Here is a tiny trained network, its code and every weight. The questions are about switching its units off for an input and a class, where a switched-off unit gives its printed mean instead of its output.

import numpy as np


def w(rows, s, z=0):
    codes = np.array(rows[::2]) - 128.0
    scale = np.full(codes.shape[1], s)
    scale[-1] = z or s
    return codes * scale


def f(y):
    return np.maximum(y, 0)


def log_softmax(a):
    a = a - a.max(-1, keepdims=True)
    return a - np.log(np.exp(a).sum(-1, keepdims=True))


def net(x, mask):
    res = np.array(x, float).reshape(1, 7) / 4 @ E
    y = f(res @ A[0][:, :-1].T + A[0][:, -1])
    res = res + np.where(mask, y, B[0][:, -1]) @ B[0][:, :-1]
    return log_softmax(res[-1] @ U[:, :-1].T + U[:, -1])


A, B = {}, {}
E = w([
[167,94,73,47,171,146,117],'x0',
[59,110,190,133,228,119,118],'x1',
[191,136,136,205,172,124,90],'x2',
[85,119,60,188,144,191,227],'x3',
[102,89,52,155,171,140,1],'x4',
[59,72,146,169,149,28,130],'x5',
[175,9,201,130,115,166,192],'x6',
],0.0089)
A[0] = w([
[196,148,92,41,103,203,191,138],'neuron 1',
[93,150,188,144,136,151,229,161],'neuron 2',
[155,105,165,175,115,130,172,196],'neuron 3',
[183,156,42,65,147,183,141,168],'neuron 4',
[45,66,127,195,126,114,173,246],'neuron 5',
[222,122,155,82,150,170,80,252],'neuron 6',
[80,200,89,109,102,127,26,156],'neuron 7',
[100,72,74,255,212,122,106,176],'neuron 8',
[27,105,135,71,122,50,148,190],'neuron 9',
[110,35,185,62,181,83,79,232],'neuron 10',
[227,108,106,114,48,156,138,175],'neuron 11',
[158,135,163,76,187,118,26,158],'neuron 12',
[135,202,129,130,159,84,86,162],'neuron 13',
[154,192,115,195,194,66,123,151],'neuron 14',
[115,188,68,86,107,168,87,207],'neuron 15',
[175,133,175,159,42,60,119,218],'neuron 16',
],0.0089,0.0034)
B[0] = w([
[127,60,108,183,125,116,232,237],'neuron 1',
[99,161,181,124,80,166,190,216],'neuron 2',
[138,125,177,130,80,173,137,190],'neuron 3',
[98,78,17,189,130,115,190,229],'neuron 4',
[58,138,153,75,65,175,105,234],'neuron 5',
[192,92,122,163,176,162,130,218],'neuron 6',
[169,213,53,123,159,93,112,251],'neuron 7',
[19,105,93,166,102,191,1,254],'neuron 8',
[88,145,121,37,110,99,141,226],'neuron 9',
[147,96,152,29,198,133,104,247],'neuron 10',
[193,55,138,158,88,83,107,216],'neuron 11',
[159,144,110,122,231,135,122,229],'neuron 12',
[107,172,143,175,171,97,131,206],'neuron 13',
[38,141,165,219,151,79,88,205],'neuron 14',
[180,163,9,150,116,118,144,230],'neuron 15',
[188,126,186,140,95,87,107,203],'neuron 16',
],0.0088,0.01)
U = w([
[89,182,201,200,168,37,104,63],'0',
[119,189,223,107,72,197,206,251],'1',
[142,46,75,178,109,124,189,177],'2',
[92,101,152,18,138,57,123,155],'3',
[219,88,200,142,49,81,86,45],'4',
[144,247,48,138,142,72,98,142],'5',
[57,102,110,153,94,216,30,113],'6',
[168,99,136,102,254,176,89,66],'7',
],0.0087,0.0017)

Each question gives the input, the list of numbers given to net, and the class t.
The units are the neurons (one row each of A and B). Each row of codes is followed by its name. A weight is (code - 128) times the scale printed after its matrix; where a second scale follows, it is the last column's (A, B and U).
mask holds one flag per neuron, in row order. A switched-off neuron (its flag False) gives its mean, the last column of its row in B, instead of its output. The means were averaged over made-up inputs and are rounded, as every weight is.
A unit's drop is (log p(t) with every unit on - log p(t) with that unit switched off) / (log p(t) with every unit on - log p(t) with every unit switched off).
The circuit of an input: a set's keep is (log p(t) with only the set's units on - log p(t) with every unit switched off) / (log p(t) with every unit on - log p(t) with every unit switched off). Starting from the 12 units with the biggest drops (on a tie, the unit counted first), units are removed one at a time, each time the one whose removal leaves the highest keep (on an exact tie, the one counted first), for as long as the keep stays at least 0.8.
units of the circuit, in order: the units of the circuit, biggest drop first
top k neurons: the k neurons with the biggest drops, biggest first
drop of u: that unit's drop, to one decimal
input [-7,0,8,8,-6,-1,-3], class 1: units of the circuit, in order => (neuron 2)
input [-2,-2,4,-2,-3,-5,0], class 4: units of the circuit, in order => (neuron 16; neuron 11)
input [-1,3,5,5,-4,3,-3], class 6: units of the circuit, in order => (neuron 8; neuron 5)
input [1,1,-5,-6,-5,-2,7], class 4: units of the circuit, in order => (neuron 11; neuron 16)
input [-3,-4,8,3,-5,-3,-1], class 4: top 2 neurons => (neuron 11; neuron 16)
input [4,6,4,5,2,-8,1], class 2: units of the circuit, in order => (neuron 4; neuron 1)
input [6,7,6,6,-5,-4,-5], class 2: units of the circuit, in order => (neuron 4; neuron 7)
input [-2,-1,7,5,-4,-4,3], class 1: top 3 neurons => (neuron 2; neuron 3; neuron 15)
input [-2,5,5,-5,6,6,6], class 6: top 3 neurons => (neuron 8; neuron 5; neuron 7)
input [-3,2,4,-6,0,8,3], class 3: top 2 neurons => (neuron 10; neuron 9)
input [-3,2,-6,5,-1,-8,-5], class 2: top 2 neurons => (neuron 1; neuron 4)
input [2,-1,2,0,-3,3,8], class 4: top 3 neurons => (neuron 11; neuron 16; neuron 9)
input [1,-4,7,-3,3,7,-4], class 0: top 2 neurons => (neuron 14; neuron 15)
input [-6,-8,3,0,-8,2,2], class 4: units of the circuit, in order => (neuron 16)
input [5,-8,2,5,3,-6,-3], class 2: drop of neuron 7 => 0.0
input [-4,-1,-8,-6,5,-4,3], class 7: drop of neuron 6 => 0.1
input [0,2,6,8,-5,5,-1], class 6: drop of neuron 8 => 0.6
input [-5,6,1,2,1,-2,4], class 6: top 2 neurons => (neuron 8; neuron 1)
